Each row has a class, written after it.
[-408  -92 -219  110  -62  117  589 -134  236  227  174   34   68 -246
 -382  607  205  182   72  102 -104  246  -12  -41 -352 -166  269 -142
  164  242  217  304   40 -178] -> Z_202
[-216  158  -26 -313  227  -90 -160 -187  233  -84  103  -50 -619 -136
   77 -206   68   84 -115  260  204 -328  -35   20 -174  261 -366   67
 -294  -11  -29   71   76 -167] -> Z_724
[-224 -175   51 -188  372 -113  155 -136  271 -140  -45 -299  -89    5
  166  131 -134  -84  -78    3  -96 -162  -34   55 -279  168  123   80
 -347 -259  -76  206 -134 -153] -> Z_724
[  69   69  145 -273  300 -158 -394 -195  110 -307   19 -142 -557  233
  469 -126 -129 -205   90  147   65 -467    6   85   17  285 -147   37
 -506 -202   37  -70 -233 -175] -> Z_202
[-309  -91   68  478  398   -4  274 -183 -101  -74  611  143  377 -218
  531  229 -271  -77 -218  187   63  200  -30   17 -133  -75 -147  202
  -32  -92   81  232  -25   77] -> Z_62
[ 242  245  -97 -352   15  -76  -27   26 -105   26  122   52 -214  165
  -45   59 -333   11  -68  -12 -132   73  -51  138 -218  109  401  167
  -63 -338   77   53 -120 -288] -> Z_86
[-588 -136   65    5  369 -178  223 -363   34   -8  207   27  452 -100
  158  241 -524 -298 -161  210 -366 -150  -32   47 -353   77  -45  -84
    1 -300  327  134 -178 -319] -> Z_412
[-388  -11   31  -34  348  -59  -76 -348  -72  -63  384   35  283  -84
  263  135 -138 -165 -208  378 -261 -158  -58   30 -156  268 -250 -305
    6 -245  131   85 -184  141] -> Z_603
[-222 -155   89 -393  283 -129  308 -265  254 -180   -9 -203 -378  158
  391 -110 -212 -251  102   48 -423 -409 -274   41 -335   65 -121   75
 -527 -372  -79  -83 -108 -467] -> Z_62
[ -95  299   39 -230  171  -87  -17 -173    1 -138  157  -34 -508  178
   34   19 -112 -167  -96  120  -74 -150   79  118 -188  152  -62 -151
 -282 -394   80  124  -86 -371] -> Z_86
[ -73 -101 -218  -25  -67    1  554 -230   71  241  112   26   33   15
 -520  704  236   95  168   86 -173  109  -60  113 -437  -55   54 -631
  394 -285  204  290   29 -460] -> Z_412
[ -67 -140  -90 -300  279 -132  279 -189  262 -113 -129 -210  -84  168
  317  -27 -344 -250   69 -101 -312 -218  -84   24 -472   70 -174  -34
 -209 -372 -106  -82 -178 -153] -> Z_797
[-156  172  -89   14  412  -86  -32  -85  112 -209   95  -90 -514   44
   97 -287   -7   19 -141  108  158 -288   27  -40  -76  329 -226   48
 -247 -167   13  121 -138 -271] -> Z_895
[-324  155   18 -440  353 -121  289 -311  120 -199   23  -51 -389   55
  263   29 -435 -253  -64   78 -121 -275  197  189 -371  210 -207 -127
 -436 -307   83   94  -94 -595] -> Z_62
[  48 -104 -224   -1 -136  125  412 -110  115  244   46   74   46 -307
 -506  613  227  111  114   36  126  347  102   57 -438  -24 -137 -413
  509  -76  214  379  116 -368] -> Z_358
[ -15  -92  -74 -232  327 -105  192 -138  198 -190  -68 -150 -427   82
  138  -85 -197  -63  -35  -14   46 -313  -59   10 -232  162 -427   15
 -315 -337 -126   35   42 -392] -> Z_162
[-347 -278  -16   89   56  174  554 -256  144  313  161  126  202 -490
 -360  656  414   26  184  165 -123  189 -103  155 -320  -48  109 -462
  397  -78   98  527   39 -181] -> Z_797
[ 221  280  -24 -107  -65  177 -142  -44  -72 -152  338    6 -355   74
  125   14 -114   86  162  -89  -14   91 -240   80  -22   64  865  495
 -246   85  256   -3 -335 -241] -> Z_406
[-237  -69 -151 -371  -42   44  -59 -228  199  120  -13   46  -94 -329
 -185  380  276  156   87  268   -7  -48   32   15 -178  193  133 -719
  277  317  165  180 -102    6] -> Z_724
[-266 -371   81 -122  190 -112  249 -380  349 -240  -67 -126  477  129
  376  173 -666  -38 -162  330 -338 -236 -216  -58 -331   84    1  -51
 -180   93  189  102 -205   32] -> Z_86
[ 199  117   24 -152  -17  177   51 -178    3  -80    6   56  -41  -35
   28   59 -243   17   84 -222 -109  240 -213   24 -193  109  509  383
  -65  -70  303  178 -174 -442] -> Z_86
[ 295  258    7 -308  -72 -103   32  -17 -160    3   56  131 -462  124
    9   61 -190 -219   65  -24  -90  122 -133  276 -276  -17  267  231
 -262 -366  207  147 -125 -634] -> Z_358
[  77  201   88 -250   48 -166 -349   94 -132   85  219  183 -215 -103
  281  -32 -241  -81  -62   44   25   76   -5   76 -107  117  422  240
  -53 -126  245   19 -168 -381] -> Z_358
[ 281  -75   24 -296  165   59  205   42   13 -159  -10  -33  203  114
  370 -153 -430  -69  135 -288 -301   94 -175  -98 -162 -146  566  283
  -14 -292   -8  -82 -251 -434] -> Z_406
[-524 -218  -84 -394  208  -33   61 -507   77  108   62   21  627    9
  212  416 -550   26 -317  299 -514  -89 -117  -26 -165 -201    4 -111
 -195  -17  236  -81 -198 -132] -> Z_724
[-414   68  100  245  321   66   23 -397   17 -249  311  -36  491 -216
  135 -217 -289 -120   15   98 -289    0 -267 -248 -141  223   66  -22
  117    1  218  132 -234  292] -> Z_86
[-311  103   26 -323  243 -196   -8 -181  246 -204 -212 -193 -206   50
   37 -354 -201 -157 -110  -57 -112 -408  -92  -98 -248  270 -408  146
 -363 -240  -19 -141  -53 -146] -> Z_603
[-127  310  -52  -16   17   79    1   20 -171  215  393  251 -429 -156
 -224  169 -230   90  -71   29  178  196   -9  107 -181  118  324  397
  -72 -110  411   99    1 -453] -> Z_797
[ 216  -30  -56 -396  167   13 -136   -8   75   25 -123 -126 -292  234
  125   35 -335 -151   75  -80 -212 -111  -96  196 -166  107  411  367
 -300 -449  118 -124 -395 -522] -> Z_202
[ -28  237  -72 -100  -86  -75  370   88  -32   63   15  118 -180   19
  -70   47 -371  -55  -74 -233  -79  450  -81  167 -355    9  506  576
 -255 -155  268   25 -157 -668] -> Z_358
[ -30   99   -3 -234  109   85  206 -107   63  143  174  157 -273   76
   73  270 -329   -4 -131  -56  -73  264  -15  216 -273   76  386  535
 -191 -160  335  116  -99 -719] -> Z_86
[-148   42  -82 -536  233 -227   34  -64  220  -90 -239 -188 -370  231
  -23 -185 -149 -109  -64  -25 -136 -464   -8   55  -37   86 -190 -210
 -438 -287 -179 -134 -183 -377] -> Z_162
[-413   39   79   56  236  -48 -102 -301  -78  -74  492   22  274   25
  250  -85 -304 -162  -92  295 -339 -331 -223 -117  -34  -10  -40    5
  -68   46  249  -26  -93  266] -> Z_895
[  -9  -70  -73   43   57   11  411 -157   11  123 -176   88  -12  197
  226  225 -498  -69 -111 -254 -375  478 -212   99 -361  -46  332  707
 -242 -420  240  -97 -169 -720] -> Z_86
[-582   44  -54  268  105  -87  347  -46  -56  349  533  149  -68 -344
 -521  440  424  100   51  239   67  -51  -95    8 -247  251  -10 -426
  331  -70  331  272   49 -119] -> Z_162
[-386 -133  -92 -128   52  126   90 -452   14   71  202   39  385   54
  200  310 -551   75 -197  253 -514  -16 -227 -109 -284 -113   96  189
 -167   72  354 -114  -74   55] -> Z_162
[ 294  104    7 -244   21   37 -118  -18 -149  -17  218   50 -308  205
  384  410 -285 -188  -60  -44  -64  321  165  235 -197   27  363  403
 -315 -249  273   51 -210 -507] -> Z_358
[-324 -314  -87 -140   86   98  642 -209  156  309  -52  -47  319 -249
 -535  520   84  -37  124   33 -357   11 -191  143 -436    5  207 -618
  361 -339  255  379  -86 -577] -> Z_895
[ -24   49  -10  -64  414  -51   71   17  223  -61  177  -90 -665  126
  -61 -115  270   72 -262  165  250 -239  -63   49 -114  228 -429  -23
 -386 -279 -164  205   72 -174] -> Z_358
[  50   85  136   -8   91   58  -97   -1 -164   91  297  178 -172  -55
  278  246 -145 -205   29  -94  -57  274  -33  254  -30  137  608  429
  -86  -94  324  140 -212 -459] -> Z_86
[-222  335    1 -386  385 -212 -354 -239    5 -256  213   53 -749   13
   68 -170   88  -48  -42  321  156 -457   34   51   42  422 -308 -417
 -402  -11   46   62  -65 -190] -> Z_412
[-177   84   35 -321  223  114 -167 -106  251 -141  -92 -174 -722 -102
  -43 -192  -72  -17 -136  261  115 -494   22  -22 -280  389 -327 -220
 -340 -227  134  137   35 -217] -> Z_895
[ 289   60  -80 -144   -4  166 -111 -114  -91   17  128   31 -288   28
  -43  180 -102  141   53 -169   13  154 -121   41  -45  242  433  342
  -13 -244  205   79 -127 -404] -> Z_162
[  87  259   41 -212   -5    8  -40   -6 -127  141  227  142 -164   -8
   49  228 -251 -144 -102  -88  -23  307   16  203 -279   48  410  311
  -96 -293  340  186  -91 -470] -> Z_603
[-286  -59 -281  -47 -222   78  220 -241  213  369  -36   69 -138 -173
 -496  646  334  344 -106  235   53  119 -102   60 -225 -126   14 -272
   88  225  254  203   32 -225] -> Z_724
[-602 -189  100 -102  292  125  251 -411  130   76  285   84  711 -458
   13  121 -244 -104 -246  244 -423  148 -115 -115 -348  100   40 -210
  324 -153  328  385 -105 -113] -> Z_895
[-261  -69  -80 -154 -150   77  282 -226  137  192   89  124  146 -253
 -291  439  167  156   10  166 -103  211 -118  -16 -308 -111   97 -364
  219  172  397  271  -18 -360] -> Z_895
[ -95  197  -80 -297   35  117  236  -86   24  -18  150  186 -157 -122
  125  140 -155  -37   38  -66 -172  280  -24  133  -98  -61  685  239
 -120   55  226  178 -313 -579] -> Z_895
[ 233    7  -66   60  -29 -225  -99  -29  -72   35   62   13 -262  175
  443  184 -221 -195  143 -138  -64 -119 -178  149 -160   87  364  529
 -225  -65  284  -41 -298 -532] -> Z_358
[-450 -441 -100   94  163  -21  714 -250  143  432  -66   15  289 -281
 -378  673   74  -88   25   99 -295  313  -26  110 -539   81 -253 -303
  371 -463  240  252   68 -590] -> Z_406
[-220  176 -106 -458  222 -118    8 -154  187 -154  102 -184 -603  219
  228 -143 -177 -122  142   23 -136 -402  -69  139 -202  102 -157  139
 -618    9  -92 -376  -68 -148] -> Z_202
[ -80  345 -153 -470  114 -146 -495 -313  -72  -72  202  -29 -899  271
   95   77   49  -43  -86  313   -9 -540   88   70  -37  240 -457 -246
 -461 -145   78 -172    4  -59] -> Z_162
[-264  -13  161 -271  -48    3   18   23   91   79  142   -9  -59   -9
  110  111  -61 -146  -47   21 -288  -71 -155  194 -154   18  625  553
 -366   -5  326  -12 -293 -541] -> Z_412
[-210   26 -149  -80   24   11 -380 -526    3  -98  167  -20  334   40
  349  -51 -163   65   15  374 -454 -299 -325 -234  -42  100  -68 -131
   -4  383  185 -176 -214  534] -> Z_603
[-135  184    1 -165  328  158  -36 -337  133 -234  143  -32 -361 -225
 -202 -273  154  107  121   -5  185 -291 -210  -96  -77  338 -343  -80
 -137  -99  -24  120  -21   -1] -> Z_797
[-185  -52 -126 -332 -191 -200  193 -302   99  233    5  116   11 -142
 -167  469  148   67  114  159 -197   16 -149  105 -346   60  177 -425
  219  191  253  205   23 -223] -> Z_724
[-403  101   15 -149  202   41 -351 -451  109 -210  270   48  114 -209
  109  -53 -141   82 -196  511 -108 -298 -192 -168  -51  221 -186 -210
 -181  233  220  108 -147  387] -> Z_412
[-389 -115 -150  186  174  127  464  -18  225  216  171 -111  -46 -399
 -744  336  420  131  121  174   63 -140 -156  -36 -451  281  -37 -447
  324 -134  181  379  -49  -58] -> Z_358
[-163   69  -67 -111  272  -47 -292 -234  195  -14  172 -202 -720  284
 -140  130  149   51 -141  225  129 -566  -25   53   12   88 -306  173
 -519    2  130   62   53 -268] -> Z_412
[-408  -85  -99  -21   19   17  584 -131  268  305    5   91   40 -420
 -624  344  194  106   41  186   14  -61 -108   24 -468   53  -91 -528
  338  -38  217  440  105 -374] -> Z_358
[-224  -32 -126  -22  -55 -187  405 -166  113  288  -77  -26 -286   95
 -420  489 -102 -109   49  134  -44  -98  -75  102 -556   65 -318 -528
  -45 -236  481  162   27 -676] -> Z_358
[-240  215    6 -457  297  -86 -197 -205  141 -197   -7  -97 -716  150
 -120 -314   86   -8 -117  144  -57 -541 -114   64   23  166 -189   55
 -577 -115  -47  -49  -19 -424] -> Z_412
[  42  182   19 -351  -38 -160  308  -32  -97 -168  249   37  -26  262
  538   73 -519 -156  188  -83 -349  108  -41  189 -283   62  667  310
 -275  -68  219 -150 -318 -505] -> Z_895
[-480 -149  -23  146  199  180  527 -120  178  219  264  -43  157 -307
 -545  394  313   73  174  155 -161  -34 -212  -83 -284  101  200 -425
  209 -144  245  356 -111 -147] -> Z_202
[-332  168  -74 -164  139   32  -19 -596   47 -163  358  156  323  -99
   29  -34 -144  194 -266  190 -171   26 -296 -100 -155   72  -85  108
  -21  175  252   32 -114   89] -> Z_406
[-315 -162  192  234  142  -34  566  299  148  149   36  -77   57   22
  206  -31 -544 -151 -145 -217 -172  159 -151   96 -365  -84  728  777
 -337 -355  309  107 -236 -861] -> Z_162
[-301 -218  -85   -6   54   90  213  156  305  395   75  107  -28 -320
 -435  606  285  271 -328  399  274  -23  111  221 -233 -150  102 -157
  166  150  138  447   34 -202] -> Z_86
[-237   50   35    2  -58  -78  313 -148 -152  153  377  236  -90 -267
 -119  548  338  -58  188  201  -24   21  -29  239 -140   52  112 -478
  253 -168  196  269    3 -341] -> Z_895
[ -94 -175   94   29  196   50  267  213  111  145  166   -9 -117   15
  356  157 -187 -116 -180 -145 -110  168  -49  150 -234 -109  445  856
 -288 -408   95   36 -199 -604] -> Z_162
[-189 -242 -162 -311  -98  -78  603 -375  205  329  -54  110  164  102
 -292  640   10  150   50   44 -329  133 -239  256 -467 -120  141 -280
  153  -55  261  110  -34 -589] -> Z_162
[ -45  125  120  -84   23  -17  -82  389  -12   59  388   72 -403 -224
   27  198   76   -2  -44   63  326  -50  165  203   16  258  699  295
 -108 -123  156  229 -302 -376] -> Z_797
[-105 -138  -24 -423  478  101   73 -133  188  -79   60  -30 -104   32
  370   76 -257  -56 -141    6  -79 -181  105  170  -44  -67  -15  207
 -273 -172 -124  -15 -125 -356] -> Z_895
[-255  -34   -7 -493  222 -283  -88 -306  216 -306 -154 -213 -189  248
  737 -252 -441 -341  174  110 -550 -285   -4  -52 -221  156  118  143
 -502  173   51 -261 -408 -176] -> Z_62
[-422 -126  138  -85  294  167  -33 -427   90  -80  345  183  527 -330
  289  126 -241  -52 -264  284 -145    5 -110  -56 -140   16 -262   -6
   27   89  213  128    7  186] -> Z_412
[-279 -345  -50  -46  -43 -124  413 -163  191  433  -14  -20  139  -50
 -356  538  103   77  122  198 -233 -157 -268  139 -435    2   68 -352
  183 -130  272  187  -34 -361] -> Z_797
[-534  -32   15  222  337  -73 -205 -274   29 -130  562  -87   81 -152
  293  -32 -223 -106  -42  345 -178 -261  -95 -167 -100  397   99  116
   -4  199  290   11 -248  368] -> Z_62
[-138  274  -52 -267  379  -69 -163 -187  145 -132  194  -39 -656  116
  -30 -250  114  190 -168  296  164 -540 -118   -1  -31  197 -178 -144
 -328 -155  -97  116  -39  -91] -> Z_724
[ -99  233 -164 -646  235 -115 -152 -250  239 -158  -36  -34 -744   80
  -84 -122  -46   34  -54  176   83 -434  -83  104  -82  213 -342  -90
 -451  -69  -79  -71  -52 -332] -> Z_603
